In the rows, 128 means zero.
Facts:
badrolok	λ	227; batufe	λ	886; bavin	λ	886; berobrar	λ	227; beru	λ	897; besil	λ	53; bredra	λ	897; brezok	λ	53; briplofli	λ	53
briplos	λ	886; brisel	λ	886; brisidel	λ	886; broka	λ	886; bruske	λ	886; budru	λ	227; bufur	λ	53; dafostak	λ	886; daklu	λ	897
dide	λ	53; dipa	λ	53; dodapi	λ	897; dofluk	λ	53; dotor	λ	53; dralil	λ	227; drani	λ	53; drebom	λ	227; dredim	λ	53
drekelil	λ	227; dremos	λ	227; drerik	λ	700; drigrur	λ	897; drofol	λ	53; dronen	λ	700; drubi	λ	227; drufak	λ	886; dubri	λ	700
dugon	λ	897; dukik	λ	886; duplon	λ	897; duriden	λ	53; fabunur	λ	53; fiklik	λ	227; finaruk	λ	700; fitrebas	λ	886; flapus	λ	227
flaska	λ	53; flaven	λ	227; flene	λ	53; flidru	λ	227; flikan	λ	53; flinibrak	λ	886; fliplok	λ	886; flisu	λ	700; floklemos	λ	886
flukla	λ	886; flupok	λ	886; fude	λ	886; gazu	λ	886; gebil	λ	700; gesas	λ	53; gibram	λ	227; gikigem	λ	700; grepi	λ	53
grezan	λ	700; griklum	λ	227; grilun	λ	227; grizas	λ	897; groku	λ	53; gumon	λ	897; guzos	λ	897; kadror	λ	227; kefas	λ	53
kenabu	λ	53; kidruklo	λ	886; kiklu	λ	53; klekles	λ	886; klestal	λ	700; kliskam	λ	53; klistir	λ	700; klobri	λ	700; klosen	λ	886
kubuzir	λ	53; kupu	λ	886; kuzugen	λ	886; lavik	λ	53; lazu	λ	53; leriskin	λ	886; lesko	λ	53; lizi	λ	227; logil	λ	53
lome	λ	886; lopeklun	λ	897; menuk	λ	53; miges	λ	227; migrigra	λ	897; mitrisu	λ	53; mogris	λ	886; mozin	λ	886; musumel	λ	897
nakek	λ	227; nasubrel	λ	53; neri	λ	886; nestum	λ	227; nimi	λ	897; nipubor	λ	700; nobri	λ	886; pagripe	λ	897; pemidar	λ	700
pevusul	λ	886; pibe	λ	700; pipen	λ	227; plagrik	λ	886; plastos	λ	897; pleplan	λ	700; pleruk	λ	53; pleskes	λ	886; plestom	λ	886
plones	λ	227; ploplo	λ	897; plunes	λ	53; plutro	λ	700; pomoto	λ	886; popli	λ	700; porar	λ	227; povi	λ	886; pubuk	λ	53
pufus	λ	53; pusa	λ	227; raris	λ	886; rimom	λ	886; ripli	λ	700; saflo	λ	227; savak	λ	886; sedren	λ	227; seflam	λ	700
siflener	λ	53; siflun	λ	53; sitruga	λ	700; sivo	λ	897; skabru	λ	886; skaga	λ	886; skelos	λ	886; sketir	λ	897; skidul	λ	53
skugro	λ	700; skupam	λ	886; sobru	λ	886; stadrus	λ	897; staklan	λ	53; staposkur	λ	886; stibra	λ	886; stistul	λ	700; stostim	λ	700
stuni	λ	897; tastol	λ	700; tegok	λ	227; tiklu	λ	886; todrek	λ	227; toplun	λ	886; toze	λ	897; tradum	λ	53; trapam	λ	897
tridrol	λ	886; trokli	λ	53; trubi	λ	886; trufikin	λ	53; tudrebra	λ	227; vadrem	λ	53; vebo	λ	227; vestepli	λ	897; vevu	λ	53
vopi	λ	227; vuma	λ	886; vurustim	λ	700; zabrok	λ	227; zagi	λ	53; zapum	λ	886; zepler	λ	886; zepli	λ	53; ziber	λ	53
zigra	λ	227; zodral	λ	886; zotrik	λ	227; zotru	λ	227; zubon	λ	886; zupo	λ	700; zute	λ	886; badrolok	Ω	848; batufe	Ω	627
bavin	Ω	848; berobrar	Ω	15; beru	Ω	627; besil	Ω	8; bredra	Ω	666; brezok	Ω	666; briplofli	Ω	848; briplos	Ω	15; brisel	Ω	666
brisidel	Ω	755; broka	Ω	883; bruske	Ω	755; budru	Ω	848; bufur	Ω	15; dafostak	Ω	15; daklu	Ω	848; dide	Ω	627; dipa	Ω	755
dodapi	Ω	8; dofluk	Ω	883; dotor	Ω	627; dralil	Ω	848; drani	Ω	8; drebom	Ω	848; dredim	Ω	848; drekelil	Ω	848; dremos	Ω	848
drerik	Ω	15; drigrur	Ω	848; drofol	Ω	627; dronen	Ω	627; drubi	Ω	883; drufak	Ω	848; dubri	Ω	883; dugon	Ω	627; dukik	Ω	848
duplon	Ω	15; duriden	Ω	883; fabunur	Ω	627; fiklik	Ω	666; finaruk	Ω	627; fitrebas	Ω	15; flapus	Ω	627; flaska	Ω	627; flaven	Ω	8
flene	Ω	627; flidru	Ω	666; flikan	Ω	8; flinibrak	Ω	755; fliplok	Ω	883; flisu	Ω	8; floklemos	Ω	666; flukla	Ω	883; flupok	Ω	848
fude	Ω	848; gazu	Ω	666; gebil	Ω	848; gesas	Ω	883; gibram	Ω	8; gikigem	Ω	883; grepi	Ω	8; grezan	Ω	666; griklum	Ω	627
grilun	Ω	8; grizas	Ω	848; groku	Ω	755; gumon	Ω	627; guzos	Ω	627; kadror	Ω	627; kefas	Ω	15; kenabu	Ω	15; kidruklo	Ω	883
kiklu	Ω	848; klekles	Ω	666; klestal	Ω	627; kliskam	Ω	755; klistir	Ω	848; klobri	Ω	848; klosen	Ω	755; kubuzir	Ω	627; kupu	Ω	848
kuzugen	Ω	15; lavik	Ω	666; lazu	Ω	8; leriskin	Ω	755; lesko	Ω	627; lizi	Ω	848; logil	Ω	15; lome	Ω	15; lopeklun	Ω	627
menuk	Ω	848; miges	Ω	848; migrigra	Ω	8; mitrisu	Ω	883; mogris	Ω	755; mozin	Ω	666; musumel	Ω	755; nakek	Ω	15; nasubrel	Ω	8
neri	Ω	627; nestum	Ω	755; nimi	Ω	848; nipubor	Ω	666; nobri	Ω	848; pagripe	Ω	666; pemidar	Ω	8; pevusul	Ω	848; pibe	Ω	848
pipen	Ω	8; plagrik	Ω	8; plastos	Ω	755; pleplan	Ω	15; pleruk	Ω	15; pleskes	Ω	666; plestom	Ω	15; plones	Ω	883; ploplo	Ω	755
plunes	Ω	15; plutro	Ω	755; pomoto	Ω	848; popli	Ω	848; porar	Ω	627; povi	Ω	666; pubuk	Ω	8; pufus	Ω	8; pusa	Ω	848
raris	Ω	755; rimom	Ω	15; ripli	Ω	666; saflo	Ω	627; savak	Ω	15; sedren	Ω	883; seflam	Ω	883; siflener	Ω	848; siflun	Ω	848
sitruga	Ω	8; sivo	Ω	755; skabru	Ω	848; skaga	Ω	848; skelos	Ω	848; sketir	Ω	627; skidul	Ω	883; skugro	Ω	848; skupam	Ω	15
sobru	Ω	8; stadrus	Ω	848; staklan	Ω	848; staposkur	Ω	848; stibra	Ω	666; stistul	Ω	883; stostim	Ω	8; stuni	Ω	666; tastol	Ω	666
tegok	Ω	627; tiklu	Ω	8; todrek	Ω	755; toplun	Ω	848; toze	Ω	848; tradum	Ω	627; trapam	Ω	883; tridrol	Ω	666; trokli	Ω	627
trubi	Ω	627; trufikin	Ω	666; tudrebra	Ω	755; vadrem	Ω	8; vebo	Ω	848; vestepli	Ω	755; vevu	Ω	15; vopi	Ω	848; vuma	Ω	666
vurustim	Ω	848; zabrok	Ω	666; zagi	Ω	15; zapum	Ω	8; zepler	Ω	848; zepli	Ω	8; ziber	Ω	883; zigra	Ω	755; zodral	Ω	848
zotrik	Ω	8; zotru	Ω	848; zubon	Ω	666; zupo	Ω	848; zute	Ω	627; batufe	φ	brisel; bavin	φ	sketir; berobrar	φ	fliplok; beru	φ	nestum
besil	φ	fabunur; bredra	φ	vebo; brezok	φ	gebil; briplofli	φ	mozin; briplos	φ	klobri; brisel	φ	tridrol; brisidel	φ	savak; broka	φ	grezan; bruske	φ	lome
dafostak	φ	floklemos; daklu	φ	brezok; dide	φ	batufe; dipa	φ	finaruk; dodapi	φ	sivo; dofluk	φ	pubuk; dotor	φ	pipen; drebom	φ	gikigem; dredim	φ	flisu
drekelil	φ	vurustim; dremos	φ	menuk; drerik	φ	pufus; drigrur	φ	klosen; drofol	φ	guzos; dronen	φ	flene; drubi	φ	stuni; dubri	φ	gazu; dugon	φ	drani
dukik	φ	groku; duplon	φ	bavin; fabunur	φ	briplos; fiklik	φ	dronen; finaruk	φ	trubi; flapus	φ	skelos; flaska	φ	seflam; flaven	φ	brisidel; flene	φ	migrigra
flidru	φ	pomoto; flikan	φ	gibram; flinibrak	φ	zubon; fliplok	φ	beru; flisu	φ	fiklik; floklemos	φ	dodapi; flukla	φ	siflener; fude	φ	dralil; gazu	φ	toplun
gebil	φ	flidru; gesas	φ	pleplan; gibram	φ	zepli; gikigem	φ	grepi; grepi	φ	popli; grezan	φ	drebom; griklum	φ	pibe; grilun	φ	zigra; grizas	φ	dofluk
gumon	φ	vevu; guzos	φ	bruske; kadror	φ	budru; kenabu	φ	flaven; kidruklo	φ	gumon; kiklu	φ	staklan; klekles	φ	pemidar; klestal	φ	toze; kliskam	φ	lopeklun
klosen	φ	lazu; kubuzir	φ	plagrik; kupu	φ	ploplo; kuzugen	φ	griklum; lavik	φ	mogris; leriskin	φ	drekelil; lesko	φ	skugro; logil	φ	flinibrak; lome	φ	klekles
lopeklun	φ	pevusul; menuk	φ	dubri; miges	φ	bufur; migrigra	φ	tiklu; mitrisu	φ	stibra; mogris	φ	skidul; musumel	φ	zabrok; nakek	φ	drerik; nasubrel	φ	pleskes
neri	φ	trokli; nestum	φ	lizi; nimi	φ	skabru; nipubor	φ	tradum; nobri	φ	vestepli; pagripe	φ	kidruklo; pemidar	φ	rimom; pevusul	φ	kupu; plagrik	φ	vopi
plastos	φ	flupok; pleplan	φ	kiklu; pleruk	φ	plastos; pleskes	φ	pagripe; plestom	φ	besil; plones	φ	leriskin; ploplo	φ	logil; plunes	φ	drofol; plutro	φ	raris
pomoto	φ	sedren; popli	φ	vuma; porar	φ	lesko; pubuk	φ	fitrebas; pufus	φ	drigrur; pusa	φ	povi; raris	φ	drufak; rimom	φ	bredra; ripli	φ	sobru
saflo	φ	pleruk; savak	φ	plutro; sedren	φ	tudrebra; seflam	φ	kadror; siflener	φ	tastol; siflun	φ	nasubrel; sitruga	φ	klistir; skabru	φ	zagi; skaga	φ	nipubor
skelos	φ	klestal; sketir	φ	trufikin; skugro	φ	flapus; skupam	φ	zotrik; sobru	φ	plones; stadrus	φ	grizas; staklan	φ	vadrem; staposkur	φ	ziber; stibra	φ	gesas
stistul	φ	drubi; stostim	φ	badrolok; tastol	φ	dredim; tegok	φ	dotor; tiklu	φ	lavik; todrek	φ	nimi; toplun	φ	kefas; toze	φ	kubuzir; tradum	φ	sitruga
trapam	φ	flaska; tridrol	φ	zotru; trokli	φ	dide; tudrebra	φ	nobri; vadrem	φ	duplon; vestepli	φ	tegok; vevu	φ	duriden; vopi	φ	skaga; vuma	φ	miges
zabrok	φ	zapum; zepli	φ	stistul; ziber	φ	saflo; zigra	φ	stostim; zodral	φ	kuzugen; zotrik	φ	neri; zotru	φ	musumel; zubon	φ	fude; zupo	φ	dafostak
zute	φ	daklu

Known rows:
raris: [126 198  70  98 128 144 129 199  84 165  83 143 107 144 161 231 112  53
 109 163 208 157 115 197  40 127  86  77 179 132 105 108 116 180  90 120
  57 243 182  83  79  83  95 133 128 104  69 105 180]
drebom: [110 144 130 141 126 116 140 153 153 142 123 141 125 128 122 122 132 150
 154 144 143 146 123 117 136 128  96 148 126 107 140 130 140 159 115 140
 118  86 123 124 144 146 118 139 118 147 145  91 138]
gebil: [138 115  95 130 126 136 118 157 136 135 119 127 131 129 140 132 179 148
 137 104 142 128 128 158 129 118 150 154 135 130 123 114 128 183 111 151
 148  85 115 144 144 175 136 144  92 150 105 140 115]
stuni: [140  91 151 139 123 103 136  71 194  79 183 115 150 114  98  42  90 203
 121 105  86  94 132  62 192 134 148 142  93 119 143 146 121  57 175 133
 199  41 101 164 204 164 164  94 132 115 173 185  77]
nasubrel: [123 100 105 120 137 143 133 130  93 138 106 165 130 132 135 154 137  89
 138 135 110 136 124 154  90  91 124 111 141 139 113 125 129 142 133 101
 132 135 139 107  87 132 104 132 115 155 114  99 145]
ripli: [148  89 164 133 128 140 104  85 176  97 186  80 144 113  90  38 139 211
 126  86  99 102 147  99 184 146 166 172  81 135 145 139 126  74 138 138
 176  72  73 199 137 130 169 106 118 149 181 186  76]
tudrebra: [118 221  79 115 129 140 146 229 107 185  97 141 109 151 151 217  88  55
 117 181 223 159 103 183  44 139  42  84 174 107 121 113 113 206  86 117
  43 219 190  72 103  86  94 135 127 112 116  81 208]
flikan: [115  96 112 115 135 150 130 135  94 140 102 161 130 134 131 147 138  85
 134 131 115 140 125 154  87  94 131 111 142 138 114 125 128 139 130 105
 129 135 132 115  68 123 101 134 106 163 120  92 156]
bredra: [136  88 156 135 122 110 135  76 193  82 179 110 154 114  95  35  92 199
 117 100  90  96 133  61 193 137 154 140  91 118 143 148 120  56 175 140
 195  37  96 169 189 158 162  96 121 120 178 180  87]
lopeklun: [125 152  94 109 109 139 126 145 195 107 134  98 143 118 114 112  67 181
  97 124 197 131 109 108 126 141 124  94 132 120 130 136 108  95 144 166
 145 126 136 142 182  92 134  97 120  90 145 167 127]
logil: [132  71 173 153 141 120 141  89  46 140 114 158 133 144 157 119 173  46
 131 111  36 103 138 117 150 107 171 136 128 136 124 127 133 151 155 100
 136 111 126  99 103 163 118 161 135 150 127  97 144]
miges: [112 146 126 144 127 112 141 150 155 141 124 140 124 127 122 126 133 150
 157 146 139 144 122 118 137 127  94 149 124 108 141 132 141 161 116 137
 119  86 125 120 150 155 121 137 121 143 141  94 133]
tradum: [105 137 118 117 108 144  94 124 174  90 132  97 114  92 123 121  85 205
 129 131 175 179 114 110 123 149 164 119 134 139 120 108 114  51 133 108
 185 186 166 145 159  72 130  97 212 100 110 159 125]
porar: [ 88 160 137 119 117 139 114 149 213 123 134 100 104  89  54 138  91 201
  78 136 173 189 120 100 134 167  56 106 127 111 148 154 127 115  98 172
  84 151 169 174 119 125 152 112 125  92 122 110 116]
zupo: [136 116 126 135 133 150 108 149 135 141 118 124 130 125 134 125 167 159
 135 110 144 137 130 140 125 112 149 146 118 133 126 127 134 165 114 135
 133 113 109 145 104 124 118 146 110 149 138 128 105]
savak: [135  93 185 151 141 103 138  99  45 145 119 162 123 147 155 121 179  56
 138 120  46 108 151 121 149 116 159 149 122 128 127 125 142 152 137 102
 118 114 113 109  77 167 118 163 128 153 118  95 137]
dralil: [120 149 120 147 131 104 145 143 160 139 127 145 122 127 123 136 132 152
 163 150 134 138 121 117 139 124  84 149 124 108 138 129 143 163 117 129
 121  83 130 113 172 163 125 137 132 133 135 104 120]

Rows:
No name comes twice in this set of rows, the named rows included.
[133 160 129 149 151 118 154 151 125 164 134 170 122 143 128 153 106 109
 165 175 125 127 122 134  93  97  51 127 120 113 132 135 140 169 116  74
  93 126 135  88 105 123  97 131 135 149 168  85 129]  pipen
[126 123 116 118 138 126 133 139  95 144 112 168 119 137 135 157 141  97
 146 144 117 138 135 159  88  98 111 124 137 132 116 122 136 145 116 102
 117 136 129 115  65 137 104 135 110 156 105  98 132]  sobru
[103 122 113 109 122 153 103  98 191 100 121  98 114  84  67 158 105 191
  74 120 143 164 118 112 129 141  97  85 129 147 129 155 127  87 124 170
 111 174 162 163 138 102 155 107 136  72  96 142  76]  lesko
[117 146 119 142 129 105 147 156 156 141 122 139 127 126 123 129 136 146
 159 147 139 143 122 123 139 130  92 151 128 106 138 130 143 164 116 134
 120  81 124 118 159 161 127 139 116 141 136 104 133]  zotru
[140 130 163 118 130 112 136 148  85 124 136  60 153 125 121  77 126  70
 110 120 117 124 151 118 166 185 165 142 123 114 126 133 134  85 135 117
 116 173 107 144  98  79 162 130 125 107 145 187 158]  flukla
[134  88 158 134 119 113 134  79 189  82 179 112 153 115  95  31  90 198
 115 100  93  98 133  60 191 137 155 140  90 118 144 148 120  54 174 141
 193  38  94 172 185 150 160  96 118 122 181 176  91]  pagripe
[133  88 189 153 127 123  86  89 175  83 190 104 118  93 104  37 129 246
 136  94  91 147 145  74 186 148 191 182  83 129 137 116 119  54 140  75
 223 100 122 195 135 145 158 107 202 136 156 186  71]  nipubor
[125 177  56 104 130 154 132 179  86 158  79 143 114 138 161 237 106  50
 107 158 191 149 101 192  41 116  92  65 184 141 101 109 109 180 107 111
  81 241 198  68 119  88  98 131 140  92  73 113 179]  groku
[128 118 109 128 129 132 144 133 118 143 121 194 125 154 150 150 106  99
 117 129 127 111 114 135  88  82 113  94 143 125 124 122 106 170 143 121
 134  90 146 100 118 167  92 128  97 151 129  85 154]  migrigra
[106 137 128 132 135 125 145 177 120 161 120 169 117 139 121 137 122  99
 142 153 136 159 124 142  95 115  79 130 139 104 131 123 127 175 107 103
 106 111 144 117  71 154 104 138 102 172 139  67 180]  grilun
[137 135 127 131 135 129 127 108 128 130 114 131 134 134 136 135 144 146
 163 141 132 114 134 130 126 104 129 138 110 140 128 139 156 118 126 137
 115 121  87 118 118  86 109 135 122 137 140 119  88]  nobri
[131 202  74  99 116 155 122 161  86 161 100 159  94 166 174 246 108  63
 107 157 204 116 110 206  33 118  85  73 178 151 118 102 101 183  87 158
  50 228 169  82 107  98  89 126 125 116  69  82 183]  mogris
[126 125 110 120 124 121 129 123 130 124 111 132 132 131 136 133 157 139
 156 128 132 123 135 143 130 117 141 146 127 134 125 126 145 129 120 156
 129 101  94 129 130 138 124 135 104 145 108 121 114]  pomoto
[115 108 126 132 121 131 133 147 147 129 106 148 141 130 136 109 121 143
 117 117 147 138 118 102 134 105 147 111 129 115 127 136 127 145 150 148
 147  81 122 125 133 132 105 138  99 132 143 108 136]  stadrus

Now the same objects, written a new way:
Known rows:
kadror: [112 115  85 152 134 112 102 119 125 143 167 107 117 140 202 150 181 122
 116  91 121 162 101 177 136 166]
budru: [122  99 156 124 103  91  72 200 115  94  86 133 148 113  93 164 106 154
 158 110 150 123 161 114 115 116]
kuzugen: [129  84  94  95 154 158 149 144 145 111 186 115 126 167 183 107 151 132
  87 153 107 167  93 140 166 145]
plagrik: [130 170 160 110 159 172 209 108 138 121 103 144 157 126  94 109 109 113
  92 147 129  78 139 132  88 121]
beru: [112 147 101 141 135 117  89 122 129 116 190 125 100 142 200 133 160 121
 125  67 100 147  94 200 152 155]
fabunur: [124 140  79 158 125 111 103 119 141 165 157 107  90 142 211 143 193 108
 127 115 116 170 121 168 176 136]
flikan: [144 220 129 121 104 137 166  62 128 166  82 128 130 109 105 102 107 126
 116 154 135  69 134  89 114 134]
fude: [112  85 158  94  95 108  95 188 149  65 105 169 160 104  90 118 129 163
 129 111 153 122 166 104 130  98]
trokli: [127 127  78 151 122 117 105 110 142 157 163 119  87 130 200 135 190 110
 134 110 109 170 117 167 175 130]
flinibrak: [126 124 147  93 144 162 174 116 146 118 145 135 145 127 121  95 123 124
 104 132 127 110 124 121 118 136]
logil: [145 115  94 108 119 140 113 121 132 173 167 108  94 162 197 107 151 110
 147 133 106 153  96 111 187 154]
leriskin: [128 128 140  98 155 154 180 118 145 107 142 131 146 128 120 102 119 134
  95 148 129 114 124 122 124 134]
dukik: [103  89 145 136  83 100  93 198 124  43  90 153 150 122  98 122 119 168
  97 144 163 126 159 100 111  99]
lopeklun: [114 147  94 130 132 112  90 108 135 110 195 132 107 128 196 131 161 131
 123  71  96 152  96 194 165 150]
nasubrel: [149 192 142 144 139 153 182  78 119 159  78 117 110 108 110 123  95 111
 130 162 129  83 136 105 105 109]
gumon: [118 144  88 154 145 113  99 122 124  94 184 110  93 136 204 149 152 136
 112  90 104 151  95 200 153 148]
zupo: [123  60 137 143  59  92  57 145  99 114  70 159 141  95  92 137 119 154
 165 112 146 133 151  68 102 124]

Rows:
No name comes twice in this set of rows, the named rows included.
[148 111 103 114 138 147 115 137 138 172 165  95  91 162 203 127 142 107
 148 141 106 154  99 119 180 148]  kefas
[143 199 140 102 131 138 179  73 123 149  93 125 159 110  96 128  94 132
 119 135 128  73 120 121  96 152]  gibram
[109  88 133 108  91 101  98 180 143  48 100 165 155 109  75 117 128 174
 109 145 149 136 163 105 136  79]  zodral
[133 187 136 134 155 137 141 116 110 108 145 117 117 144 115 128  79 131
 119 131 114 103 107 151 121 129]  plastos
[156 184 155 133 155 164 189  88 127 167  82 117 110 101 116 133  96 105
 146 149 126  80 141 110 103 113]  lazu
[133 179 141 110 146 138 138 107 120 120 153 132 126 134 108 114  90 125
 131 110 104 102 106 142 132 135]  ploplo
[124 114  70 134 144 104 116 106 139 126 169 115 115 126 181 155 180 142
 119 114 104 175  98 183 161 151]  griklum
[103  89 140 124  87 102  97 193 128  44  93 158 153 115  90 121 126 171
 105 140 157 130 159 107 118  92]  staposkur
[133  75  71 159 137 117 109  93 130 170 154 123 114 128 190 157 190 125
 144 115 106 184 110 166 152 151]  finaruk
[110 123  73 145 114 105  98 103 125 137 164 124 119 141 179 135 190 128
 112 101 111 171 100 175 150 154]  porar
[118  94 150 112 118 108 102 217 148  56  93 135 157 115 108 146 116 171
 115 133 166 117 172 107 124 108]  drufak
[139 134  73 138 108 126 102 122 120 159 155  89  96 177 199 111 147 118
 112 159 115 158  93 111 176 153]  kenabu
[122 132  87 165 122 113  97 118 136 156 153 104  85 135 224 135 185 108
 127 105 124 159 116 157 160 147]  flaska
[152 104  95 122 148 146 122 134 136 157 166  89  80 158 204 133 139 115
 142 154 104 167  97 123 184 140]  zagi

